grid = [[106, 99, 100, 105, 104, 103, 99, 96, 98], [109, 95, 103, 106, 107, 106, 94, 97, 99], [105, 97, 99, 102, 108, 107, 90, 96, 98], [96, 94, 101, 100, 105, 105, 100, 95, 97], [82, 106, 91, 106, 84, 86, 151, 89, 88], [91, 82, 94, 97, 132, 132, 99, 93, 104], [118, 98, 99, 113, 104, 102, 99, 98, 92], [113, 98, 101, 108, 105, 104, 94, 98, 97], [97, 105, 85, 101, 90, 90, 121, 125, 117], [87, 89, 134, 86, 115, 118, 101, 87, 106], [67, 134, 100, 68, 93, 91, 103, 89, 130], [123, 93, 114, 106, 119, 116, 74, 100, 104], [79, 87, 143, 76, 119, 123, 96, 86, 112]]
Report the 1st entry in reading order.
A: 106
The second largest entry: 143
Report the entry just right of the largest entry.
A: 89
The entry just right of 115: 118
The third smallest entry is 74
Report the minimum.
A: 67
Report the entry just right of 68.
A: 93
Report the 2nd smallest entry.
A: 68
Report the second entry in reading order.
A: 99
Report the entry just left of the largest entry.
A: 86
Report the fourth entry in reading order.
A: 105

m =
[[151 104 100 144 112  99 103 130 145  99  85]
 [124 101 104 127  99  99 106 119 101 100 101]
 [ 99 101 116 100 110 112 101  99 100 116 130]
 [100 101 120 101 100 113 100  99 100  99 104]
 [133 152 125 100  99 153 125 101 100  99 118]]
Find the bottom-left entry.
A: 133
The top entry of the column that holds the smallest entry -> 85
The entry directly below 124 is 99
The bottom-right entry: 118
Find the 2nd entry on the main diagonal.
A: 101
Find the entry just left of the largest entry.
A: 99
Find the fifth entry in reading order.
A: 112
Find the entry directly above 110.
A: 99
Find the fourth entry, reading row by row.
A: 144
The third largest entry -> 151
Find the second largest entry.
A: 152
The bottom entry of the column that holds the largest entry -> 153
Find the entry directly below the smallest entry.
A: 101
The entry directly below the centre entry is 113
The second entry on the diagonal from the top-right corner: 100
The fifth entry from the end, reading row by row: 125
The entry just left of 85 -> 99
The entry just left of 127 -> 104

Questions about the row below.
1) What is the entry just right of 87?
2) What is the entry just right of 67?
3) What is the entry just right of 60?
array([ 70, 128,  94,  65,  67,  94,  87,  60, 155])
1) 60
2) 94
3) 155
